Here is a tiny trained network, its code and every weight. The questions are about switching its units off for an input and a target symbol, where a switched-off unit gives its printed mean instead of its output.

import numpy as np


def w(rows, s, z=0):
    codes = np.array(rows[::2]) - 128.0
    scale = np.full(codes.shape[1], s)
    scale[-1] = z or s
    return codes * scale


def f(y):
    return y / 2 * (1 + np.tanh(0.7978845608 * (y + 0.044715 * y**3)))


def softmax(a):
    e = np.exp(a - a.max(-1, keepdims=True))
    return e / e.sum(-1, keepdims=True)


def log_softmax(a):
    a = a - a.max(-1, keepdims=True)
    return a - np.log(np.exp(a).sum(-1, keepdims=True))


def net(x, mask):
    ids = ['ΓΛεζθξστω'.index(c) for c in x.split()]
    T = len(ids)
    res = E[ids] + P[:T]
    r = res
    for j in range(3):
        rows = slice(3 * j, 3 * j + 3)
        q, k, v = (r @ M[0][rows].T for M in (Q, K, V))
        z = softmax(np.where(np.tri(T) > 0, q @ k.T / 3**0.5, -1e9)) @ v
        o = O[0][rows]
        res = res + np.where(mask[j], z, o[:, -1]) @ o[:, :-1]
    y = f(res @ A[0][:, :-1].T + A[0][:, -1])
    res = res + np.where(mask[3:7], y, B[0][:, -1]) @ B[0][:, :-1]
    return log_softmax(res[-1] @ U[:, :-1].T + U[:, -1])


Q, K, V, O, A, B = {}, {}, {}, {}, {}, {}
E = w([
[103,213,211,172],'Γ',
[60,93,131,58],'Λ',
[2,134,83,130],'ε',
[175,140,140,105],'ζ',
[59,12,27,69],'θ',
[105,101,45,93],'ξ',
[198,249,199,194],'σ',
[146,238,118,169],'τ',
[172,51,89,147],'ω',
],0.0072)
P = w([
[127,127,154,8],'0',
[115,201,87,74],'1',
[111,167,155,190],'2',
[185,116,114,124],'3',
[113,205,90,71],'4',
[104,123,138,162],'5',
[180,118,105,129],'6',
[115,215,89,72],'7',
[97,110,134,148],'8',
[176,125,102,132],'9',
[102,213,84,76],'10',
[99,86,138,134],'11',
[179,131,92,136],'12',
],0.014)
Q[0] = w([
[104,151,132,35],'h1',
[46,147,157,97],'h1',
[99,189,213,85],'h1',
[147,145,104,58],'h2',
[177,65,140,165],'h2',
[107,98,111,153],'h2',
[150,129,94,3],'h3',
[148,53,186,217],'h3',
[75,212,100,164],'h3',
],0.028)
K[0] = w([
[115,167,154,65],'h1',
[2,124,119,89],'h1',
[96,181,236,113],'h1',
[130,81,163,133],'h2',
[150,113,60,187],'h2',
[91,125,91,134],'h2',
[130,40,231,117],'h3',
[101,200,30,178],'h3',
[195,149,116,49],'h3',
],0.027)
V[0] = w([
[102,165,85,132],'h1',
[190,148,113,81],'h1',
[150,178,153,90],'h1',
[99,231,8,127],'h2',
[125,254,186,131],'h2',
[21,111,137,116],'h2',
[119,116,183,107],'h3',
[186,129,116,118],'h3',
[83,101,166,149],'h3',
],0.02)
O[0] = w([
[165,141,150,100,173],'h1',
[126,163,121,101,253],'h1',
[129,109,96,106,232],'h1',
[7,146,192,104,224],'h2',
[115,179,73,231,142],'h2',
[71,42,127,132,223],'h2',
[117,136,101,124,204],'h3',
[135,157,158,103,99],'h3',
[148,87,68,138,87],'h3',
],0.021,0.0059)
A[0] = w([
[105,132,230,171,174],'n1',
[135,27,251,219,131],'n2',
[49,117,189,254,81],'n3',
[182,108,141,72,7],'n4',
],0.0083,0.011)
B[0] = w([
[144,74,31,167,221],'n1',
[163,204,121,171,175],'n2',
[163,117,154,81,248],'n3',
[150,150,254,252,143],'n4',
],0.017,0.016)
U = w([
[124,59,76,222,251],'Γ',
[149,45,57,110,253],'Λ',
[2,71,109,177,155],'ε',
[179,139,73,55,4],'ζ',
[116,64,139,115,43],'θ',
[86,142,124,36,21],'ξ',
[115,150,94,143,63],'σ',
[39,157,122,135,98],'τ',
[169,109,117,117,74],'ω',
],0.0086,0.0045)

Each question gives the input, a string of symbols that net reads in full, and the target symbol t.
The units are the heads (3 rows each of Q, K, V and O) and the neurons (one row each of A and B). Each row of codes is followed by its name. A weight is (code - 128) times the scale printed after its matrix; where a second scale follows, it is the last column's (O, A, B and U).
mask holds one flag per unit, heads first, then neurons. A switched-off unit (its flag False) gives its mean, the last column of its rows in O or B, instead of its output. The means were averaged over made-up inputs and are rounded, as every weight is.
A unit's drop is (log p(t) with every unit on - log p(t) with that unit switched off) / (log p(t) with every unit on - log p(t) with every unit switched off).
The circuit of an input: a set's keep is (log p(t) with only the set's units on - log p(t) with every unit switched off) / (log p(t) with every unit on - log p(t) with every unit switched off). Starting from all 7 units, units are removed one at a time, each time the one whose removal leaves the highest keep (on an exact tie, the one counted first), for as long as the keep stays at least 0.8.
units of the circuit, in order: the units of the circuit, biggest drop first
most important unit: the unit with the biggest drop
top k neurons: the k neurons with the biggest drops, biggest first
heads that matter: for each layer, one digit per head in row order, 1 if its drop is at least 0.15 and else 0, layers parted by /
drop when u is switched off: that unit's drop, to one decimal
input ξ Λ Λ Λ Λ ξ ξ θ, target ξ: top neuron : n1
input Λ Λ Γ Γ Λ ξ τ, target τ: heads that matter : 010
input ζ σ ξ Γ Λ ε ξ Λ θ, target Γ: units of the circuit, in order : h1, n2
input ξ ζ σ Λ ζ Λ Λ Γ θ Γ Γ, target ξ: units of the circuit, in order : n1, h1
input ξ ζ Λ ξ τ, target ξ: units of the circuit, in order : n1, h2
input ξ τ τ σ Λ ε, target Γ: heads that matter : 101
input θ ξ ξ ξ Λ τ Λ ξ, target θ: heads that matter : 010
input ω ε ξ τ Λ ξ Γ ε, target ω: units of the circuit, in order : h2, n4, h1
input θ ξ ε Λ Γ, target θ: units of the circuit, in order : h2, n4
input Λ σ Γ, target Γ: units of the circuit, in order : n1, h1
input σ θ ξ Λ θ, target σ: units of the circuit, in order : h2, n1
input ω Λ ξ ζ Λ ω Γ ω Γ Λ Γ, target ω: heads that matter : 110
input ε Λ ζ ω ξ Λ θ ζ ξ ξ ω, target ε: units of the circuit, in order : h2, n3
input ζ θ ξ ξ, target ξ: heads that matter : 010
input ω τ ξ ξ ω ζ Λ Λ, target ω: units of the circuit, in order : h2, n4
input τ Λ Λ ζ ξ, target τ: units of the circuit, in order : h2, n1
input θ Γ Λ Γ Λ σ ζ, target ζ: units of the circuit, in order : h2
input ζ Λ ξ Λ Λ ξ θ, target θ: units of the circuit, in order : h2, n4
input τ ξ Λ θ ξ θ θ Γ ω Λ Γ τ ξ, target θ: top 3 neurons : n4, n1, n2
input ξ ξ ξ ξ θ θ τ ζ, target ξ: most important unit : n1
input Λ ξ Λ ζ θ Λ τ ζ ξ σ, target σ: top 2 neurons : n3, n1
input ζ Λ ξ Λ σ Λ Γ ξ Λ τ, target τ: top 2 neurons : n3, n1
input ξ ζ Λ Γ Λ Λ θ, target θ: top 2 neurons : n4, n1
input ε θ ζ ξ θ Λ Γ Λ τ Λ ξ, target ε: top 2 neurons : n3, n1
input Λ Λ ξ ε ζ θ ε ε, target Λ: drop when h2 is switched off : 2.6
input σ ω Λ Λ σ ε, target Γ: drop when n2 is switched off : 0.2
input Λ Λ ε θ Γ, target Λ: drop when n4 is switched off : 0.1
input ξ Λ ε Λ ζ ξ ε Λ, target ξ: drop when n4 is switched off : 0.0
